Below are the code and all the weights of a small trained network. Each question names an input and a target symbol and asks about switching units off, where a switched-off unit gives its printed mean instead of its output.

import numpy as np


def w(rows, s, z=0):
    codes = np.array(rows[::2]) - 128.0
    scale = np.full(codes.shape[1], s)
    scale[-1] = z or s
    return codes * scale


def f(y):
    return np.maximum(y, 0)


def softmax(a):
    e = np.exp(a - a.max(-1, keepdims=True))
    return e / e.sum(-1, keepdims=True)


def log_softmax(a):
    a = a - a.max(-1, keepdims=True)
    return a - np.log(np.exp(a).sum(-1, keepdims=True))


def net(x, mask):
    ids = ['ΔΛΞΦΩαεζηθπτ'.index(c) for c in x.split()]
    T = len(ids)
    res = E[ids] + P[:T]
    u = 0
    for l in range(2):
        q, k, v = (res @ M[l].T for M in (Q, K, V))
        z = softmax(np.where(np.tri(T) > 0, q @ k.T / 4**0.5, -1e9)) @ v
        res = res + np.where(mask[u], z, O[l][:, -1]) @ O[l][:, :-1]
        u += 1
        y = f(res @ A[l][:, :-1].T + A[l][:, -1])
        res = res + np.where(mask[u : u + 16], y, B[l][:, -1]) @ B[l][:, :-1]
        u += 16
    return log_softmax(res[-1] @ U[:, :-1].T + U[:, -1])


Q, K, V, O, A, B = {}, {}, {}, {}, {}, {}
E = w([
[205,179,135,157,137,143,134,154,89,66,176,105],'Δ',
[85,159,45,202,93,148,196,171,124,134,221,123],'Λ',
[108,100,194,144,138,137,196,237,90,39,43,166],'Ξ',
[110,163,166,48,125,76,113,123,64,142,199,138],'Φ',
[108,115,189,131,150,162,20,177,177,40,172,1],'Ω',
[127,194,128,199,130,158,93,171,22,129,122,76],'α',
[179,215,102,169,134,139,138,65,80,41,105,110],'ε',
[201,8,58,146,143,82,104,174,136,161,43,116],'ζ',
[192,176,100,61,189,200,166,108,161,43,117,96],'η',
[98,90,91,104,179,241,205,161,132,133,204,149],'θ',
[153,198,102,127,186,214,126,152,40,167,104,143],'π',
[100,108,122,179,108,155,2,102,159,41,157,222],'τ',
],0.0054)
P = w([
[139,154,62,126,3,234,134,104,107,55,130,81],'0',
[133,144,66,108,97,231,118,195,101,110,149,133],'1',
[127,120,108,129,119,188,131,170,95,114,153,133],'2',
[131,115,142,140,140,166,145,142,108,127,148,129],'3',
[135,122,158,136,157,143,147,122,125,136,144,134],'4',
[128,128,159,141,171,121,158,116,138,138,138,135],'5',
[125,133,157,140,186,110,155,118,147,146,136,134],'6',
[125,137,153,141,204,95,157,115,151,150,133,135],'7',
[114,148,143,139,216,84,163,111,163,150,132,133],'8',
[115,156,126,137,228,73,160,115,165,153,126,133],'9',
],0.0042)
Q[0] = w([
[145,126,109,123,114,81,138,120,106,120,121,250],'L0H1',
[137,150,142,88,47,145,125,133,104,177,153,110],'L0H1',
[120,131,182,111,139,110,145,167,146,122,107,50],'L0H1',
[94,155,170,167,97,169,169,104,135,131,91,153],'L0H1',
],0.014)
K[0] = w([
[102,137,111,134,104,101,116,105,139,112,110,251],'L0H1',
[106,190,130,102,138,120,127,115,124,143,162,109],'L0H1',
[124,136,157,102,129,107,162,175,130,119,99,60],'L0H1',
[117,148,138,178,148,173,147,132,117,95,118,137],'L0H1',
],0.015)
V[0] = w([
[87,111,188,174,82,213,56,146,178,43,105,149],'L0H1',
[100,67,134,65,122,2,56,87,176,175,121,130],'L0H1',
[142,198,89,153,130,202,68,80,145,150,203,110],'L0H1',
[27,229,232,51,120,126,153,104,91,98,190,149],'L0H1',
],0.0098)
O[0] = w([
[150,108,84,117,211,90,121,195,139,65,111,166,186],'L0H1',
[154,124,254,109,92,91,174,82,134,143,108,160,2],'L0H1',
[132,109,103,112,105,133,209,168,68,112,113,108,154],'L0H1',
[35,63,110,23,128,121,103,68,71,87,88,125,180],'L0H1',
],0.0071,0.0041)
A[0] = w([
[87,183,131,201,162,144,126,96,58,177,102,120,165],'L0N1',
[189,50,106,163,109,117,102,135,139,192,85,102,148],'L0N2',
[94,134,158,97,185,134,101,144,105,95,103,131,174],'L0N3',
[121,149,185,189,158,83,149,114,176,188,126,141,89],'L0N4',
[137,110,203,130,56,188,233,206,77,86,44,149,89],'L0N5',
[139,133,103,180,142,145,117,181,138,91,136,108,108],'L0N6',
[99,135,165,104,137,69,122,81,140,156,123,128,54],'L0N7',
[89,69,141,137,169,83,138,70,124,110,109,105,165],'L0N8',
[106,91,201,158,180,102,112,166,181,95,76,166,81],'L0N9',
[123,149,216,187,120,96,87,170,76,127,159,98,202],'L0N10',
[109,123,140,153,49,233,1,80,177,78,167,111,112],'L0N11',
[192,161,183,102,238,221,115,84,115,154,124,139,179],'L0N12',
[79,85,184,115,111,68,160,44,114,153,101,116,49],'L0N13',
[208,209,116,112,98,157,168,86,186,97,102,124,84],'L0N14',
[111,125,157,142,135,105,159,152,109,90,202,172,249],'L0N15',
[110,115,200,60,93,86,125,109,94,172,148,144,131],'L0N16',
],0.0096,0.002)
B[0] = w([
[113,153,97,121,110,104,132,118,88,142,77,90,161],'L0N1',
[103,88,91,127,125,87,90,150,171,144,108,112,162],'L0N2',
[139,122,120,70,120,165,84,98,118,122,116,111,254],'L0N3',
[180,164,177,92,79,162,149,133,124,170,144,189,142],'L0N4',
[134,139,77,192,181,162,85,226,114,108,73,158,151],'L0N5',
[93,100,174,125,151,99,145,82,108,134,109,118,245],'L0N6',
[108,135,143,122,142,124,180,75,151,128,54,139,149],'L0N7',
[88,127,131,113,99,131,116,150,165,100,76,141,182],'L0N8',
[118,131,151,114,107,125,133,44,156,141,157,72,180],'L0N9',
[102,155,148,140,127,161,97,160,131,111,137,70,158],'L0N10',
[139,136,115,134,147,113,147,253,116,80,116,187,153],'L0N11',
[143,181,101,128,171,140,180,156,130,119,108,160,163],'L0N12',
[143,145,125,37,66,92,222,167,107,130,170,90,159],'L0N13',
[123,94,127,118,167,111,117,77,123,56,121,100,139],'L0N14',
[80,162,136,122,120,132,100,128,142,122,168,155,216],'L0N15',
[97,81,182,201,170,127,98,50,124,119,162,125,190],'L0N16',
],0.016,0.0046)
Q[1] = w([
[199,168,165,164,73,130,195,127,97,146,162,165],'L1H1',
[213,219,249,181,119,125,156,84,187,189,128,91],'L1H1',
[103,131,124,69,130,155,133,82,115,184,106,113],'L1H1',
[138,227,147,202,139,157,139,139,113,84,174,151],'L1H1',
],0.011)
K[1] = w([
[159,148,122,132,148,170,166,131,89,106,132,185],'L1H1',
[107,252,171,118,136,209,167,84,80,101,160,164],'L1H1',
[111,123,133,136,127,136,105,83,137,150,102,132],'L1H1',
[69,169,124,108,144,158,143,150,91,58,135,141],'L1H1',
],0.019)
V[1] = w([
[23,170,146,109,180,146,149,119,89,116,136,140],'L1H1',
[227,45,131,161,183,87,150,140,124,164,155,97],'L1H1',
[160,162,124,143,140,72,127,83,216,244,59,209],'L1H1',
[101,139,168,254,198,120,113,83,94,135,213,76],'L1H1',
],0.0068)
O[1] = w([
[102,125,43,95,173,122,53,143,121,115,159,94,212],'L1H1',
[210,193,194,117,54,164,163,167,155,160,73,135,92],'L1H1',
[172,130,252,133,74,173,199,83,69,140,255,120,1],'L1H1',
[106,215,67,2,86,142,93,100,164,163,110,188,126],'L1H1',
],0.0036,0.0064)
A[1] = w([
[100,104,187,137,132,165,86,23,129,136,155,116,197],'L1N1',
[128,149,108,167,137,193,82,242,86,112,103,173,153],'L1N2',
[136,113,188,119,98,157,99,10,123,134,140,105,36],'L1N3',
[142,77,128,150,127,89,122,127,176,141,93,112,177],'L1N4',
[137,124,82,121,142,124,146,124,80,161,105,154,64],'L1N5',
[163,171,143,156,95,71,142,131,68,63,119,209,66],'L1N6',
[138,109,103,135,127,140,87,161,93,120,97,154,4],'L1N7',
[117,102,94,149,147,100,101,93,126,162,137,146,32],'L1N8',
[106,102,150,132,132,160,186,154,153,124,158,229,13],'L1N9',
[177,120,123,102,158,178,203,144,113,144,134,163,76],'L1N10',
[130,167,143,140,62,126,179,124,168,185,148,141,36],'L1N11',
[105,96,135,184,148,152,117,125,146,95,83,129,233],'L1N12',
[125,128,183,63,112,115,167,164,151,97,170,119,104],'L1N13',
[198,157,105,74,103,148,69,154,129,164,191,126,79],'L1N14',
[129,156,139,88,86,114,176,209,61,151,158,95,116],'L1N15',
[118,159,82,157,155,174,73,206,112,129,127,171,222],'L1N16',
],0.013,0.0019)
B[1] = w([
[140,89,210,156,146,134,148,92,175,222,81,122,226],'L1N1',
[36,131,213,35,167,145,194,117,126,62,88,172,214],'L1N2',
[97,207,44,122,100,117,174,175,48,66,185,150,193],'L1N3',
[100,152,180,205,156,140,153,141,82,125,180,146,159],'L1N4',
[70,97,169,106,123,88,75,126,172,162,168,164,160],'L1N5',
[178,128,173,165,25,12,98,35,91,85,96,182,135],'L1N6',
[197,158,132,224,125,153,147,139,139,129,146,127,192],'L1N7',
[161,153,183,90,131,172,158,155,159,80,102,107,183],'L1N8',
[52,162,50,239,78,202,176,151,248,106,95,158,135],'L1N9',
[162,17,66,79,200,117,194,132,107,153,149,183,134],'L1N10',
[126,77,40,49,123,123,44,49,171,159,68,63,144],'L1N11',
[157,161,82,76,90,97,149,109,134,186,177,138,213],'L1N12',
[210,97,137,105,115,124,62,190,204,105,153,127,162],'L1N13',
[125,177,104,64,84,112,240,131,129,147,161,136,138],'L1N14',
[156,132,125,165,91,243,64,182,43,189,113,121,144],'L1N15',
[167,106,43,205,103,77,51,133,106,157,157,89,245],'L1N16',
],0.013,0.012)
U = w([
[74,181,33,112,139,65,98,175,85,39,210,114,230],'Δ',
[181,33,115,219,115,101,3,49,175,249,71,42,172],'Λ',
[21,189,209,14,183,132,202,56,180,108,45,119,210],'Ξ',
[185,192,98,64,23,160,185,164,121,170,176,154,105],'Φ',
[155,103,202,84,157,158,96,223,168,81,133,108,70],'Ω',
[110,163,154,165,118,186,130,162,65,100,63,100,78],'α',
[194,131,158,138,65,69,144,43,59,77,90,120,75],'ε',
[128,116,205,251,151,102,198,174,79,170,254,155,160],'ζ',
[215,76,129,119,163,134,193,111,116,72,114,125,85],'η',
[102,81,86,168,127,187,191,154,151,119,110,126,30],'θ',
[133,63,148,108,123,105,120,141,69,179,125,217,2],'π',
[107,135,167,171,59,110,119,133,185,89,91,191,60],'τ',
],0.0036,0.0031)

Each question gives the input, a string of symbols that net reads in full, and the target symbol t.
The units are the heads (4 rows each of Q, K, V and O) and the neurons (one row each of A and B). Each row of codes is followed by its name. A weight is (code - 128) times the scale printed after its matrix; where a second scale follows, it is the last column's (O, A, B and U).
mask holds one flag per unit, layer by layer, with each layer's heads first. A switched-off unit (its flag False) gives its mean, the last column of its rows in O or B, instead of its output. The means were averaged over made-up inputs and are rounded, as every weight is.
A unit's drop is (log p(t) with every unit on - log p(t) with that unit switched off) / (log p(t) with every unit on - log p(t) with every unit switched off).
The circuit of an input: a set's keep is (log p(t) with only the set's units on - log p(t) with every unit switched off) / (log p(t) with every unit on - log p(t) with every unit switched off). Starting from the 12 units with the biggest drops (on a tie, the unit counted first), units are removed one at a time, each time the one whose removal leaves the highest keep (on an exact tie, the one counted first), for as long as the keep stays at least 0.8.
circuit, biggest first: the units of the circuit, biggest drop first
most important unit: the unit with the biggest drop
k most important neurons: the k neurons with the biggest drops, biggest first
k most important neurons of layer l: the k neurons of layer l with the biggest drops, biggest first
input Φ Ω Φ θ, target Δ: circuit, biggest first : [L1N1 L1H1 L0H1]
input ζ ζ Φ Φ Φ Φ Ξ Φ η, target Δ: circuit, biggest first : [L0N12 L1N1]
input Ξ Ω π Ξ ε Ω Ξ Φ Φ, target Λ: 2 most important neurons : [L0N6 L1N2]
input Ω Ξ Ξ Φ, target Δ: circuit, biggest first : [L0N6 L1N1 L1H1]
input ζ π τ Φ ε, target ε: 2 most important neurons : [L0N2 L1N6]
input π Ξ Ω α Φ τ Φ ζ, target ζ: circuit, biggest first : [L1N4 L0N2 L1H1]
input Λ ζ Φ Ξ ε Φ Ξ Ξ α ζ, target Λ: 3 most important neurons of layer 1 : [L1N11 L1N2 L1N8]
input ζ Φ ε ε Φ Δ Ξ, target Ξ: 4 most important neurons : [L0N2 L0N5 L1N2 L0N14]
input Φ Φ Ξ Λ, target Δ: circuit, biggest first : [L1N1 L1H1]
input Φ ζ Ξ τ τ τ Ω Ξ η, target η: most important unit : L0N14
input Δ Ξ Φ η, target Δ: 4 most important neurons : [L1N1 L1N16 L0N12 L1N2]
input Φ Φ τ ζ Φ Ξ Λ, target Λ: circuit, biggest first : [L1N2 L1N3]
input Φ Φ α, target Δ: 4 most important neurons of layer 1 : [L1N16 L1N2 L1N1 L1N12]
input Φ α Ξ Φ, target Λ: most important unit : L0H1
input ζ Ξ ζ Λ ε, target Δ: circuit, biggest first : [L0H1 L1N1 L0N12]
input θ τ Ξ Ξ τ Φ, target Δ: circuit, biggest first : [L0N6 L0H1 L1N1]
input Φ Ω ε Λ Ω, target Λ: circuit, biggest first : [L1N2 L1N3]
input ζ Ξ τ, target τ: 2 most important neurons : [L0N2 L0N11]
input Φ ζ Φ ζ Ω Φ Φ Ξ, target Δ: 4 most important neurons : [L0N5 L1N16 L0N16 L1N1]
input Φ ε Φ τ, target Δ: circuit, biggest first : [L0N11 L1N1]
input τ π Φ Φ Ξ θ Φ τ, target Λ: 3 most important neurons : [L0N9 L1N2 L0N11]
input α Φ ζ τ Φ Φ Φ, target Φ: 2 most important neurons : [L1N3 L0N13]
input ε ζ Φ α α Ω Ξ π, target π: 4 most important neurons : [L1N10 L0N12 L0N2 L1N15]
input Φ α π, target Δ: most important unit : L1N16
input Φ ζ ζ Φ ζ, target Φ: circuit, biggest first : [L0N4 L0H1 L1N14]
input Δ Φ τ Φ Ξ θ, target Δ: 3 most important neurons : [L1N1 L1N16 L0N16]
input Φ ζ Ξ Ω Ξ τ Φ τ α, target α: 2 most important neurons of layer 1 : [L1N15 L1N12]
input Φ η η ζ Ω, target Ω: most important neuron : [L0N11]
input Ξ τ Φ Ξ Φ τ τ Ξ τ, target Ξ: 3 most important neurons : [L0N9 L1N16 L1N1]
input Ξ Ξ Φ Φ Φ Ξ, target Ξ: circuit, biggest first : [L0N9 L1N16]
